Here is a tiny trained network, its code and every weight. The questions are about switching its units off for an input and a target symbol, where a switched-off unit gives its printed mean instead of its output.

import numpy as np


def w(rows, s, z=0):
    codes = np.array(rows[::2]) - 128.0
    scale = np.full(codes.shape[1], s)
    scale[-1] = z or s
    return codes * scale


def f(y):
    return y / 2 * (1 + np.tanh(0.7978845608 * (y + 0.044715 * y**3)))


def softmax(a):
    e = np.exp(a - a.max(-1, keepdims=True))
    return e / e.sum(-1, keepdims=True)


def log_softmax(a):
    a = a - a.max(-1, keepdims=True)
    return a - np.log(np.exp(a).sum(-1, keepdims=True))


def net(x, mask):
    ids = ['αγδεπστφω'.index(c) for c in x.split()]
    T = len(ids)
    res = E[ids] + P[:T]
    u = 0
    for l in range(2):
        r = res
        for j in range(2):
            rows = slice(2 * j, 2 * j + 2)
            q, k, v = (r @ M[l][rows].T for M in (Q, K, V))
            z = softmax(np.where(np.tri(T) > 0, q @ k.T / 2**0.5, -1e9)) @ v
            o = O[l][rows]
            res = res + np.where(mask[u + j], z, o[:, -1]) @ o[:, :-1]
        u += 2
        y = f(res @ A[l][:, :-1].T + A[l][:, -1])
        res = res + np.where(mask[u : u + 12], y, B[l][:, -1]) @ B[l][:, :-1]
        u += 12
    return log_softmax(res[-1] @ U[:, :-1].T + U[:, -1])


Q, K, V, O, A, B = {}, {}, {}, {}, {}, {}
E = w([
[241,181,162],'α',
[117,101,162],'γ',
[170,219,165],'δ',
[92,186,13],'ε',
[160,158,153],'π',
[54,164,130],'σ',
[128,192,254],'τ',
[102,22,247],'φ',
[165,18,65],'ω',
],0.0084)
P = w([
[176,251,245],'0',
[148,177,173],'1',
[136,152,136],'2',
[147,161,145],'3',
[141,156,130],'4',
[138,158,115],'5',
],0.0024)
Q[0] = w([
[128,108,250],'L0H0',
[16,138,132],'L0H0',
[51,140,115],'L0H1',
[142,172,155],'L0H1',
],0.014)
K[0] = w([
[128,187,26],'L0H0',
[2,143,145],'L0H0',
[209,180,118],'L0H1',
[128,83,90],'L0H1',
],0.015)
V[0] = w([
[1,144,134],'L0H0',
[175,61,147],'L0H0',
[181,223,29],'L0H1',
[80,182,152],'L0H1',
],0.0087)
O[0] = w([
[23,230,100,2],'L0H0',
[124,24,78,130],'L0H0',
[158,247,3,23],'L0H1',
[78,90,89,220],'L0H1',
],0.006,0.00091)
A[0] = w([
[146,114,125,78],'L0N0',
[77,106,107,92],'L0N1',
[199,178,35,251],'L0N2',
[216,124,165,41],'L0N3',
[117,130,117,95],'L0N4',
[197,66,40,87],'L0N5',
[193,95,112,28],'L0N6',
[176,161,110,123],'L0N7',
[24,152,41,173],'L0N8',
[177,210,116,89],'L0N9',
[124,118,135,148],'L0N10',
[2,168,164,111],'L0N11',
],0.0078,0.0017)
B[0] = w([
[114,105,134,119],'L0N0',
[95,135,61,115],'L0N1',
[253,132,56,250],'L0N2',
[150,4,108,171],'L0N3',
[126,117,110,113],'L0N4',
[158,2,68,183],'L0N5',
[102,35,111,138],'L0N6',
[186,106,105,150],'L0N7',
[153,61,11,195],'L0N8',
[195,170,65,178],'L0N9',
[129,154,141,140],'L0N10',
[12,88,36,197],'L0N11',
],0.0093,0.0025)
Q[1] = w([
[253,56,197],'L1H0',
[175,9,188],'L1H0',
[74,135,85],'L1H1',
[187,45,74],'L1H1',
],0.0066)
K[1] = w([
[69,1,72],'L1H0',
[127,41,45],'L1H0',
[134,50,184],'L1H1',
[112,173,150],'L1H1',
],0.007)
V[1] = w([
[45,165,60],'L1H0',
[148,76,81],'L1H0',
[70,50,53],'L1H1',
[118,3,47],'L1H1',
],0.0064)
O[1] = w([
[43,111,65,19],'L1H0',
[167,71,119,252],'L1H0',
[102,69,21,150],'L1H1',
[104,3,55,217],'L1H1',
],0.0055,0.0036)
A[1] = w([
[2,179,94,162],'L1N0',
[116,148,105,47],'L1N1',
[9,161,178,61],'L1N2',
[96,128,95,2],'L1N3',
[124,98,180,111],'L1N4',
[140,131,115,25],'L1N5',
[116,94,142,68],'L1N6',
[124,73,224,71],'L1N7',
[85,119,88,6],'L1N8',
[163,147,82,85],'L1N9',
[146,192,172,222],'L1N10',
[123,97,166,158],'L1N11',
],0.0086,0.0016)
B[1] = w([
[139,15,116,240],'L1N0',
[137,128,82,129],'L1N1',
[49,206,4,207],'L1N2',
[160,148,117,146],'L1N3',
[78,149,157,182],'L1N4',
[132,110,114,130],'L1N5',
[85,137,171,156],'L1N6',
[14,136,213,252],'L1N7',
[155,159,139,166],'L1N8',
[141,83,67,216],'L1N9',
[192,214,136,184],'L1N10',
[88,150,186,181],'L1N11',
],0.011,0.0045)
U = w([
[246,5,241,126],'α',
[130,176,171,159],'γ',
[239,201,188,138],'δ',
[227,123,94,1],'ε',
[235,183,200,246],'π',
[144,113,78,140],'σ',
[118,209,145,125],'τ',
[39,117,187,50],'φ',
[142,1,159,163],'ω',
],0.0042,0.0033)

Each question gives the input, a string of symbols that net reads in full, and the target symbol t.
The units are the heads (2 rows each of Q, K, V and O) and the neurons (one row each of A and B). Each row of codes is followed by its name. A weight is (code - 128) times the scale printed after its matrix; where a second scale follows, it is the last column's (O, A, B and U).
mask holds one flag per unit, layer by layer, with each layer's heads first. A switched-off unit (its flag False) gives its mean, the last column of its rows in O or B, instead of its output. The means were averaged over made-up inputs and are rounded, as every weight is.
A unit's drop is (log p(t) with every unit on - log p(t) with that unit switched off) / (log p(t) with every unit on - log p(t) with every unit switched off).
unit that matters most: the unit with the biggest drop
k most important neurons: the k neurons with the biggest drops, biggest first
k most important neurons of layer l: the k neurons of layer l with the biggest drops, biggest first
heads that matter: for each layer, one digit per head in row order, 1 if its drop is at least 0.15 and else 0, layers parted by /
drop when u is switched off: that unit's drop, to one decimal
input α α ω σ ω, target α: heads that matter : 10 / 10
input δ φ δ τ π, target π: 2 most important neurons : L1N10, L0N11
input φ α φ, target φ: unit that matters most : L1N7
input ω π σ π α, target α: 3 most important neurons : L0N3, L1N2, L0N5
input σ τ δ δ, target δ: 2 most important neurons : L0N5, L1N10
input δ γ δ α π, target π: 2 most important neurons of layer 0 : L0N11, L0N8
input γ φ α ε ε, target ε: 2 most important neurons of layer 1 : L1N7, L1N9
input δ ω δ, target δ: 2 most important neurons of layer 0 : L0N11, L0N8
input δ τ ω δ, target π: heads that matter : 00 / 01
input π ω ω α π ω, target α: 2 most important neurons of layer 0 : L0N5, L0N11
input φ ω γ φ τ, target φ: 3 most important neurons of layer 0 : L0N2, L0N9, L0N8
input σ τ σ δ σ, target σ: 2 most important neurons : L0N11, L1N2
input ω ω ω σ, target ω: 2 most important neurons : L1N0, L0N5
input ε α ω φ, target φ: unit that matters most : L0N2
input φ π γ, target φ: drop when L0N2 is switched off : 0.5
input ε ε σ, target σ: drop when L0N11 is switched off : 0.1
input φ γ γ, target φ: drop when L0N9 is switched off : 0.2
